Each row has a class, written after it.
[ -91 -201  233  150   89  416 -243 -345  259  -55   25 -543  231  227
  117  -74  210   57  285  303 -188  126  114 -285 -312 -123   26 -272
 -152  -72  160  -75 -184]
toge
[-109 -126   92 -124  248  233 -161 -211  200  145  144 -134   23  112
  283  146 -206  169  506  458   -5  234   -2 -390 -331   75 -212 -218
   89  258   26 -142  102]
fubib
[  -2   82   49 -327  190  134    5  -73  106   97  214 -124   -9  101
  121  -54 -325   58  405  360   37   16  -37 -226 -201  -32  -86  -44
   84   47    8   24 -210]
tefe
[  52  148  -13   11  296   96  173  -89  -19  -99  121  132   14   36
   53  116  103  295  383   86 -120    5  -81  -39 -105  -90  -74 -168
   76   -4    5   46 -384]
tosut
[   9  -23  303  214  294  437 -230 -173   99  -56   67 -104  129  -63
  -22 -176  296  133  496   94  -96  102 -128 -359 -310 -315   92 -105
  -25 -102  126   39 -210]
Viv
[-415  113   14  158  -55  389 -319 -334  145   12  -14    2   25  -24
 -155 -149 -212 -164  247  458   97   60   96 -464   52 -141  142  509
  -89 -281  -60   14   25]
fubib
[ -72 -206 -288  -34  276 -244 -113  -30  206  -20   51 -384  -53 -170
  322 -187 -644 -118  433  248  130  608  186  147  151  484  -71 -214
  147  200   19 -313  174]
Lik
[ 301  528 -131  -52 -436  182 -272  -99 -122 -298 -680 -122 -299  -65
  -17  119  114 -155 -224 -102  -50 -155  216  230  355  -89  401  230
 -120 -621  309  609 -154]
tefe
[-287  -92    3 -169 -306  272   89 -397 -223   29 -416  361  -44  251
 -112  -44   89 -325  -86  -23   81  -85   66   86   88  -37 -101  322
 -292    9   60  269 -103]
Viv
[  63  133 -156 -206  -17  350 -422 -418  180 -129  -96 -549   77  330
  384  166  -21  391  476  377  -51  264  208 -369 -191   20  -72 -390
  -67  105  374  240  124]
tozes
[-292  104  204  -13  245   70 -135  -66  215  192   29 -212   48  106
   91   33  -40  -11  256  160  -57  -55 -118 -352 -152 -143   -3 -149
  159  -30  186   79   24]
Viv
[  33 -169  -73  180  284  313   32  -65  -22 -267  164  495  -83  -26
  145  101  582  171  -32  -85 -126   47  -52   -4 -150 -100 -176  -92
 -173  113  156   70 -185]
fubib
[  41  357  426 -213  -85  333  -52  -24  -60 -143   69 -153  -98    0
   10   37  171  -94  453  180  -61  -89  -32 -348  130  -64  269  -28
 -145 -320  -71    3 -472]
Fet
[-141 -244   78   31  355  511 -322 -425  250   26   81 -292   88  227
  194   50  -10   84  451  586  -96  239   42 -576 -344  -21 -203  -96
 -176  205    8 -135  175]
fubib
[ 108  419    9  -65    7  104  209  222  -15  205  305  376  -98  -95
 -235  112 -129  -57    4  -11  152  -83 -119 -215   57 -473  125   37
  109 -263   66   92   70]
toge
[ -50  -85  224  -95  181  131 -198 -118  102  265   73 -230   96  162
   -4 -100  -43 -131   50  211   85  -47  -37 -311 -123  -44  -96  179
 -137  134 -178  -21   89]
Ruta
[ 329  135 -328  254  -39  665 -172   -1  -67 -553 -120   -2 -378 -281
 -311  423   89  165   37  111   11  195   27   37  204 -133  -20  263
  136 -313  259  472  -46]
tozes
[  32  446 -155   28 -158  182 -120   -7  -18 -324   67  202 -177 -106
 -160  290  367  -88 -206 -388  228   -6   61 -137  498  -55  204    1
 -115 -615  263  443 -114]
tozes
[ 551  586   -8 -397 -328  129  270  -45 -110 -221   65   39 -206   10
  174  253 -261  119  231  308  -98  -14  169 -229   37 -410  465 -484
   -4 -461  275  -55 -216]
vusi
[ 221  -77   33 -116 -199  242 -198   83   -1 -271  230  156  -71  -39
  305  212  401  117 -465  124 -166   44  118  -97 -146 -204   49 -122
 -243  171  231 -119  -62]
tefe
[  25   51  227 -155  -73  338 -135 -227  172   69  110 -374  106  125
  162 -201 -160   89  700  651  -16  176   46 -543 -177 -161  313  -74
  -57    2  215 -296 -125]
Viv
[-116 -357  255  -36   19  643 -268 -430   16  425 -486 -275  180  190
   -2 -341  107    9   98  326 -177  299  303  -88 -458   75   56 -122
 -331  255  353  225  126]
Viv
[ 224  -49    0 -618 -317  350 -274 -329 -628 -253 -162  -70 -392  292
  156  116  143   27 -138   50 -116 -149  162  177  204  133 -172  244
 -290  259  -68  365 -125]
Viv
[ 350  374   47  -68  371  -11  189  140    5 -115  445  204 -139   80
  200  281  -65  276   25  152 -184  -96  -85 -155 -181 -294  -72 -261
  153  145  -37  -46 -314]
Lik
[ 130 -198  194 -196 -165  258  138 -206  -44  -43   12  -61  -72   97
  255 -335  -75 -151  139  462 -217  110  157  -25 -335 -136  174 -125
 -227  140  108 -334 -172]
Fet
[-110  -51   40  104  202  -82 -221  -12  271   67  179 -115  112  -16
  130  -44 -147   63  136  147 -159  -16    0 -126 -177 -127  -59  -73
   63   46   -8 -138   86]
Viv
[  63  158  -55  349  899  197  243   -6  207   13  396  493  -95  124
 -113  184  120  108  235   36    9 -289 -210 -198 -128 -328 -303   81
   52  116 -237  253    7]
Fet
[ -32  -72 -155  -81 -222  124 -299 -488  -97  -53 -218 -365   34   -2
   93 -132  336  429  602 -128   59  -67  280   14  215   52  -34 -176
    4 -356  513  739   71]
tosut
[ 210   13  279   21  380  496 -331 -175  195 -220  222 -303  -33   33
  231 -172  282   97  489  537 -107  223  -61 -502 -316  -54  154  -38
 -117  -18   82 -144 -387]
tefe
[ 116   64 -123   10  115  125   18  -99   79  130 -105 -154  -11 -160
   97    4 -166  164  459  242   22  201   59 -160   -2 -221   11 -156
   38  -20  293   28  165]
tozes
[-138   59  224   71  -52  397 -385 -410   18 -385  -39 -438 -151 -145
  145   59  -60  -88  418  479 -215  275  108 -436   11 -228  221 -158
  -19 -475  102 -225 -111]
Ruta
[ 117   17  -99 -117  147   88   43  160   23 -295  289   22 -237   17
  316   88    4   54  -76  267 -335   15   33   84 -158   43  -79 -101
  -51  234  -29 -282 -178]
vusi
[ 300  189 -147 -113  265   -7  100 -311   46 -387  337  -34 -263  194
  117  343  -32 -115   44   27  291  235   33  -44  220  142  -26 -274
   52 -251  -49   85 -146]
fubib
[  67  -82 -327 -402  256  -33  138 -496  255  258 -224 -464   57  231
  230  -38 -676   68  690  396  -97  148  235   29 -319  235 -499 -313
  -95  227   86  236  339]
Viv
[ -78 -380  235  145 -526  496  132 -616  -60  111 -485 -470   67  122
 -149 -294  609 -106  -37   91 -273  -34  432   10 -208  291  112 -117
 -460 -348  348  213   28]
vusi
[ 764  538 -371  141 -264  249   -3  437 -337 -549  327  347 -570 -219
 -127  458   39  300 -424  191   79  185   99  -77  436 -153  651   44
  177 -156  117 -163  399]
vusi
[ 156  -57 -370  -82 -384  537 -199   12 -323 -316 -129  171 -368   19
  104  186  265  108 -418  151 -219  126  227  209  143   40 -176  243
 -117  163  264  434  -38]
toge
[ 379  228  101   91  -80  295  -48  -15  -67   68  225 -159   29 -158
 -234  217 -143  125  133  270   48   99  -34 -434  146 -564  215   12
  105 -289  -53  -49    0]
Viv
[ 259 -102  -41  -89  314  -39   24 -141  159 -121  413 -149   60  -10
  221  189 -142   95  373  186  -23  117  -46 -303 -124 -183 -185 -367
  -42   13 -162 -335  167]
Viv
[-338   23  115  111  410   27 -242   33  349  378   55 -137  200  249
  152   97 -102   77   65   69 -115   74  -55 -206 -308  -86 -220 -279
  136  224   87   45  203]
Lik
[ -30  200 -207  259  155   48  -89 -426   -3   96 -216 -154   85  394
 -371  622  -14  141  133 -252  231  -79   21  -84  483  -22 -233 -150
  115 -380 -203  575  332]
fubib
[ 347    5   67 -258 -278   88  201   85 -134 -397   61  331 -338 -163
  301  190  140  -90 -446  194 -348  107   58  191 -135  -67   50 -204
  -38   -1  196 -128 -650]
Fet
[ 417  142    4   -5  201  335 -147  -22  -78  -92 -131  198 -211   40
  103  334  107   15  -95  293  -41  135  -40 -189   48 -114  -70  166
 -132  179  -96   68 -189]
tozes
[-254 -195   74  268  189  262 -104   96   81 -139  140   54   41 -107
  169 -210  176 -118 -155  100 -208  100   54   -9 -191  -96   50   39
 -154  139 -100 -281  -37]
Fet
[ 281   92   93 -204 -416  303  -86  -23 -194 -247 -369  365 -396  -48
  303  128  152 -387 -310  204  -23  248  128  247   72 -154  192  184
 -260   24  218  -91 -229]
tozes
[ 175   69  -32 -128  592   26 -249  -69   57   -8  314 -185   14  171
  168  258 -177  253   -7  103 -134   54   -1 -106 -128 -131 -303 -302
   47  316 -192  130  -59]
vusi
[ 174  232  123  227  596  395  -78 -214  105  148  203  -19   34  238
   16  122  192  317  398  143  -62  -23  -41 -185 -136 -347   -8 -125
  -15   54    4  169 -214]
tefe
[-362 -303  231  -14 -236  125 -108 -240   35  184 -174 -446  177   41
  134 -266  -29  139  359  510 -118   71   44 -243 -189  -22   67   50
   99  242  214 -159 -113]
Fet
[-336  -76   81  216  402  176  -88  -97  292  244  347  -34  206   83
  -64 -131    9  183  467  322   25   46 -169 -523 -257 -234   15  -50
  157  -28   90 -220   63]
toge
[-147 -246 -279  -71 -335  -36  313  158 -252 -256   80  454  -75 -350
 -191   34   23 -123 -239 -227  229  -58  138  286  287  203 -204  299
    0 -268 -113  173   51]
Lik
[ 181  171  103 -187  245  491 -209 -185  -82  -60   44  195 -365   42
  139  113  196  -62  -41  226 -207  -95   38   31  -57 -309 -116  258
 -208    4  125  300 -405]
tefe
[ 352  262 -531 -113   14   16  409 -137 -188  -77 -199  167 -251  -11
  -71  -88 -464  174  286  257   78   65  138  296   40 -128   62   70
  154  -36  172  264  136]
vusi
[  76 -257   73  -95  149  356 -288 -369  238 -186   62 -175  -52  144
  389  -92 -113 -216   37  364 -189  252  148  -34 -331  -86 -102  -83
 -168   53   97  -74 -484]
tosut
[ 383  331  136 -445  -26  141 -143  103   26  -94  380  165 -186  163
  194  159   78   86 -112  249 -164 -176  -44 -243 -144 -193   32   26
 -189  144  -40  -30 -272]
Fet
[ 357  159   11 -216  -37  383 -234   -6 -131 -167   89    6 -196  131
  233  146  -56  142   15  386 -223   37  101  -86  -78 -288  119    5
 -139  168   53  -84 -192]
toge
[  31   -3  422 -245 -611   38   86  -65  -70   -4 -103 -145  -62  -98
   80  -20   68 -446  143  554  222  208   47 -742  148  155  536  -24
 -264 -226   23 -695  308]
toge
[  72   -5  -63  211  453  471 -187  -58   43 -232  289   13   -3  -88
  -48    7  235  246   20  210 -158  -47    4 -286 -172 -360  -91  105
  -92   54   21  188 -104]
vusi
[ -32  106  157 -222  228  231  -33 -259    5  361  -20  -75  -40  283
  147   21  -95  -28  592  412  230   49  -16 -430   36 -150   34  -11
  -71  157   19  -23  214]
vusi
[ -13 -234   72 -113  127   75 -121 -251   92  138   49 -163 -135   25
  380  165 -244  -98  238  588  -66  407   47 -330 -107  123 -113 -194
   18  188  -62 -483  159]
fubib
[-138  -76 -356 -259 -147  -94  228 -348  -75 -185 -359  -62 -339  199
  112  105 -458 -304  -43   60  210 -182  185  454  106  329 -211  253
  127 -148   -2  366  114]
fubib
[ 191  157  405 -354 -482  177    2 -113  -42 -115  193  124 -176  185
  285   17  384 -400 -452  414   69  231  124 -594  -46   87  525 -164
 -433 -143  142 -558  -39]
Ruta
[-553 -235 -234  414  410  196 -144 -324  184   -4 -123  -81  168  145
 -100 -182  302   52  523 -490 -122  196  -20  155   32  193 -336 -337
 -116  -26  199  275  148]
vusi
[-162   57  177 -346  225 -167 -279   -4  191   17  454 -245  103  114
  279 -155 -136  196   89  488  -74 -143   22 -394 -319   29  -29   -6
   74  190  -83 -122 -114]
vusi
[ 138  189  201   62  114  281 -275 -282   79 -157 -126 -602  -92   81
  312  110  116  122  628  507   56  408   17 -368   39   36  271 -210
   89  -13   91 -166  -72]
Fet
[  60  287 -132  156  105  167  -64 -196  -32 -179 -386 -156  -65 -182
  -98  147  -36  216  279   43  -10   64  156   67  120   86   29   22
  104 -221  103  502 -174]
vusi
[ 209  151  131  231 -260  271   30 -115   44 -329  -81   36  -83 -195
  -70    2  327   25   74  211 -175  -71   68 -212  103 -351  317    2
  -37 -445  322  183 -411]
Fet
[ 271  137 -163 -168  263  -69  302  -58  -19  -99  294  317  -12  233
  335  116  -55  209  174    2 -241  -87  -70  -19 -258 -356 -155 -487
  -42  136   14 -131 -183]
tosut
[ 316  336 -244   55  437  337 -142  -55   64 -292  253   90 -198 -102
 -103 -109 -246  294  358  448  101  242  -57 -289  -74  -42  252  241
  141   41   31   75 -217]
Fet
[  89  -69  404 -406   68  296 -536 -170  -65 -151  201 -491   -9  116
  224  246  223   79  -68  333  -39  292   75 -302 -110  195 -122 -165
 -131   97 -167  -14 -277]
Ruta
[ 101  147  -55  167  130  258 -209 -198   70 -570    1 -103  -82  -44
  141  393  -17  113  248  203  -92  215   31 -117   98 -305    4 -184
   67 -177  107    3 -238]
Lik
[  78  225   94   54  326  582 -355 -262  269  121 -178 -287   53  275
  119  113 -162  -13  478  653  -83  218  -63 -601 -302 -484  106  -51
  -75  -34   94  -72  118]
toge
[ -52  430 -344  464  -92  379  -68  111  131 -178   11  520  159  -85
 -250  -73  -57   86 -408  -21  -90   12  -66 -297  -60 -808  326  189
  103 -307  359  342 -325]
tosut
